Below is a small trained network, with its code and all its weights. Each question gives an input and a target symbol and asks what happens when units are switched off, that is, made to give their printed mean instead of their output.

import numpy as np


def w(rows, s, z=0):
    codes = np.array(rows[::2]) - 128.0
    scale = np.full(codes.shape[1], s)
    scale[-1] = z or s
    return codes * scale


def f(y):
    return y / 2 * (1 + np.tanh(0.7978845608 * (y + 0.044715 * y**3)))


def softmax(a):
    e = np.exp(a - a.max(-1, keepdims=True))
    return e / e.sum(-1, keepdims=True)


def log_softmax(a):
    a = a - a.max(-1, keepdims=True)
    return a - np.log(np.exp(a).sum(-1, keepdims=True))


def net(x, mask):
    ids = ['ΓΠΦαβεζηθλμξστψω'.index(c) for c in x.split()]
    T = len(ids)
    res = E[ids] + P[:T]
    u = 0
    for l in range(2):
        r = res
        for j in range(3):
            rows = slice(2 * j, 2 * j + 2)
            q, k, v = (r @ M[l][rows].T for M in (Q, K, V))
            z = softmax(np.where(np.tri(T) > 0, q @ k.T / 2**0.5, -1e9)) @ v
            o = O[l][rows]
            res = res + np.where(mask[u + j], z, o[:, -1]) @ o[:, :-1]
        u += 3
        y = f(res @ A[l][:, :-1].T + A[l][:, -1])
        res = res + np.where(mask[u : u + 4], y, B[l][:, -1]) @ B[l][:, :-1]
        u += 4
    return log_softmax(res[-1] @ U[:, :-1].T + U[:, -1])


Q, K, V, O, A, B = {}, {}, {}, {}, {}, {}
E = w([
[88,92,167,205,143,68,163,181,38,106],'Γ',
[112,116,195,61,192,80,191,195,173,179],'Π',
[187,60,93,163,50,96,182,39,212,28],'Φ',
[111,184,116,187,75,133,100,127,83,146],'α',
[199,184,178,113,89,173,83,148,193,110],'β',
[196,199,102,82,183,203,168,57,67,172],'ε',
[202,203,152,174,181,47,135,165,162,34],'ζ',
[180,77,10,170,140,131,79,177,129,146],'η',
[118,82,202,171,111,176,110,133,84,160],'θ',
[188,174,230,122,81,86,148,94,125,65],'λ',
[135,124,87,82,151,31,117,53,38,156],'μ',
[39,151,57,48,188,93,158,86,175,66],'ξ',
[71,86,117,65,144,168,100,70,197,195],'σ',
[86,152,137,124,44,59,96,184,163,87],'τ',
[108,120,160,194,196,177,135,151,143,108],'ψ',
[105,54,201,143,121,69,36,184,182,122],'ω',
],0.012)
P = w([
[131,135,144,120,120,122,152,138,139,114],'0',
[100,132,140,98,149,155,83,130,116,69],'1',
[100,156,178,175,116,57,183,122,173,217],'2',
[71,122,139,105,181,138,43,96,122,89],'3',
[113,165,159,168,140,47,173,101,176,244],'4',
[40,93,118,80,200,135,36,73,111,97],'5',
[123,171,165,160,165,42,173,87,198,255],'6',
],0.0053)
Q[0] = w([
[83,175,130,8,213,153,135,93,100,142],'L0H0',
[203,90,72,180,105,104,178,120,206,203],'L0H0',
[76,99,143,36,204,169,88,115,85,105],'L0H1',
[79,108,214,93,156,67,178,53,183,156],'L0H1',
[186,80,91,183,81,178,80,162,120,35],'L0H2',
[160,53,85,167,103,169,34,105,75,2],'L0H2',
],0.0093)
K[0] = w([
[166,225,153,77,206,157,124,163,67,231],'L0H0',
[190,82,90,121,112,147,209,65,198,106],'L0H0',
[59,171,223,117,150,155,143,134,128,105],'L0H1',
[60,110,91,76,171,104,119,131,131,147],'L0H1',
[148,137,228,225,71,192,136,222,170,92],'L0H2',
[128,132,223,247,48,157,100,163,121,47],'L0H2',
],0.011)
V[0] = w([
[114,26,108,142,85,120,141,113,134,66],'L0H0',
[147,99,126,136,88,134,178,79,161,83],'L0H0',
[124,164,117,117,112,109,103,147,124,162],'L0H1',
[208,114,67,174,110,149,122,159,111,136],'L0H1',
[108,142,137,253,67,163,137,166,142,68],'L0H2',
[121,85,44,3,215,110,156,53,110,174],'L0H2',
],0.0066)
O[0] = w([
[163,47,133,249,75,101,243,98,158,126,179],'L0H0',
[244,139,78,220,96,167,181,101,196,142,185],'L0H0',
[144,171,110,173,47,136,45,105,160,92,123],'L0H1',
[240,29,70,175,107,125,229,140,122,103,35],'L0H1',
[78,54,102,141,84,217,134,112,83,18,2],'L0H2',
[154,238,134,96,168,23,180,114,144,254,254],'L0H2',
],0.0048,0.0024)
A[0] = w([
[103,121,217,69,7,190,56,113,89,103,136],'L0N0',
[88,55,168,161,190,239,31,114,191,183,178],'L0N1',
[222,155,58,127,124,123,186,69,147,152,69],'L0N2',
[124,148,1,120,41,196,53,36,73,125,252],'L0N3',
],0.0066,0.0036)
B[0] = w([
[108,92,143,18,43,142,105,99,83,83,236],'L0N0',
[210,116,71,70,128,87,255,168,97,175,253],'L0N1',
[69,107,163,140,133,159,81,168,91,129,231],'L0N2',
[90,247,143,189,71,156,91,144,128,205,227],'L0N3',
],0.0083,0.0036)
Q[1] = w([
[147,85,120,123,116,95,118,125,78,114],'L1H0',
[118,159,255,111,121,34,163,149,158,237],'L1H0',
[74,163,219,128,139,9,160,181,170,164],'L1H1',
[195,203,170,112,94,128,209,120,103,197],'L1H1',
[123,95,156,171,142,151,117,23,168,89],'L1H2',
[29,151,143,12,207,144,46,91,92,84],'L1H2',
],0.0088)
K[1] = w([
[144,14,106,128,69,72,113,141,86,118],'L1H0',
[90,164,129,45,222,78,91,93,115,216],'L1H0',
[54,170,97,89,242,63,56,119,166,192],'L1H1',
[164,225,124,50,173,152,154,88,81,254],'L1H1',
[177,140,184,190,94,140,87,58,199,44],'L1H2',
[19,161,223,14,164,62,106,113,77,83],'L1H2',
],0.0078)
V[1] = w([
[69,166,144,117,175,210,144,169,193,106],'L1H0',
[103,136,2,120,118,112,113,20,74,81],'L1H0',
[187,129,77,91,115,191,161,92,109,204],'L1H1',
[185,158,216,167,144,162,102,133,24,129],'L1H1',
[181,129,247,121,132,142,191,67,133,86],'L1H2',
[160,117,126,88,136,124,169,237,77,135],'L1H2',
],0.0086)
O[1] = w([
[80,232,212,148,144,143,231,159,132,62,3],'L1H0',
[50,144,2,117,186,83,115,68,173,164,140],'L1H0',
[165,136,136,121,81,233,224,90,154,233,232],'L1H1',
[129,91,225,135,217,187,84,18,112,149,157],'L1H1',
[131,211,88,27,140,51,135,37,36,144,107],'L1H2',
[85,120,107,64,195,165,87,189,176,176,120],'L1H2',
],0.0075,0.0033)
A[1] = w([
[198,180,91,199,198,110,123,102,70,136,141],'L1N0',
[129,76,92,56,222,104,171,181,179,103,113],'L1N1',
[92,38,123,118,103,115,128,115,1,121,63],'L1N2',
[170,97,174,110,133,178,155,87,91,184,2],'L1N3',
],0.0069,0.004)
B[1] = w([
[155,97,130,140,109,112,103,133,190,93,222],'L1N0',
[184,133,100,183,107,148,112,130,47,116,201],'L1N1',
[89,124,147,149,127,2,187,148,118,165,239],'L1N2',
[61,104,118,133,146,93,167,123,193,58,253],'L1N3',
],0.0083,0.005)
U = w([
[45,100,148,209,190,96,134,151,43,136,68],'Γ',
[181,157,224,132,121,125,109,173,83,118,120],'Π',
[198,114,118,182,82,105,177,66,133,92,139],'Φ',
[53,173,141,166,76,190,80,109,30,184,137],'α',
[200,128,108,16,66,197,88,98,189,67,193],'β',
[73,157,174,144,193,145,148,71,196,119,165],'ε',
[189,120,106,88,199,127,85,127,183,10,224],'ζ',
[118,53,134,186,136,158,103,192,211,107,152],'η',
[47,55,113,73,121,127,191,107,148,136,68],'θ',
[155,166,139,76,117,110,118,61,65,102,94],'λ',
[174,121,98,128,164,86,51,85,159,195,153],'μ',
[77,207,48,149,163,86,159,162,147,108,118],'ξ',
[187,175,82,93,59,143,186,142,161,188,33],'σ',
[63,109,141,88,60,107,63,162,211,64,96],'τ',
[185,136,66,145,212,199,181,110,3,109,254],'ψ',
[209,65,103,86,94,102,93,181,85,119,31],'ω',
],0.0057,0.0045)

Each question gives the input, a string of symbols that net reads in full, and the target symbol t.
The units are the heads (2 rows each of Q, K, V and O) and the neurons (one row each of A and B). Each row of codes is followed by its name. A weight is (code - 128) times the scale printed after its matrix; where a second scale follows, it is the last column's (O, A, B and U).
mask holds one flag per unit, layer by layer, with each layer's heads first. A switched-off unit (its flag False) gives its mean, the last column of its rows in O or B, instead of its output. The means were averaged over made-up inputs and are rounded, as every weight is.
A unit's drop is (log p(t) with every unit on - log p(t) with that unit switched off) / (log p(t) with every unit on - log p(t) with every unit switched off).
The circuit of an input: a set's keep is (log p(t) with only the set's units on - log p(t) with every unit switched off) / (log p(t) with every unit on - log p(t) with every unit switched off). Starting from the 12 units with the biggest drops (on a tie, the unit counted first), units are removed one at a time, each time the one whose removal leaves the highest keep (on an exact tie, the one counted first), for as long as the keep stays at least 0.8.
circuit, biggest first: the units of the circuit, biggest drop first
most important unit: the unit with the biggest drop
top k neurons: the k neurons with the biggest drops, biggest first
top k neurons in layer l: the k neurons of layer l with the biggest drops, biggest first
heads that matter: for each layer, one digit per head in row order, 1 if its drop is at least 0.15 and else 0, layers parted by /
input θ τ ω τ, target τ: circuit, biggest first : L1H1, L0H2, L0N0
input η Φ α θ Γ, target Φ: circuit, biggest first : L0H0, L1H2, L1N0
input Φ ε μ ψ λ, target μ: heads that matter : 011 / 100
input λ ε Γ, target ε: heads that matter : 000 / 010
input α λ ζ θ ω, target ω: top 2 neurons : L0N1, L1N1
input μ β τ ψ ω, target μ: heads that matter : 001 / 100
input θ ε μ θ θ ξ, target ξ: circuit, biggest first : L1H1, L1H0, L0H2
input Π Γ ζ, target Π: circuit, biggest first : L1H0
input θ τ λ Γ μ λ α, target μ: heads that matter : 001 / 100
input ψ η α Π ε θ λ, target ε: heads that matter : 100 / 010
input τ ψ σ α ψ σ ω, target σ: heads that matter : 000 / 010
input β ζ ξ α, target α: heads that matter : 001 / 000
input σ η ω Γ, target Γ: top 2 neurons : L1N2, L0N3
input μ ψ Φ τ, target τ: circuit, biggest first : L0H2, L1H1, L0N0
input θ Φ λ, target Φ: most important unit : L0H0
input ω ψ ω α ζ λ, target λ: heads that matter : 000 / 001
input η λ β, target η: heads that matter : 010 / 001
input σ Π μ τ Φ θ α, target Φ: circuit, biggest first : L0H0, L1H2
input ε σ ξ λ Π, target Π: circuit, biggest first : L1H0, L0H2
input β β θ μ ψ, target μ: circuit, biggest first : L0H2, L1H0
input α μ ω α τ θ, target θ: top 2 neurons in layer 0 : L0N1, L0N0
input Π τ α, target Π: heads that matter : 000 / 100
input σ ε ψ, target ε: top neuron : L1N3
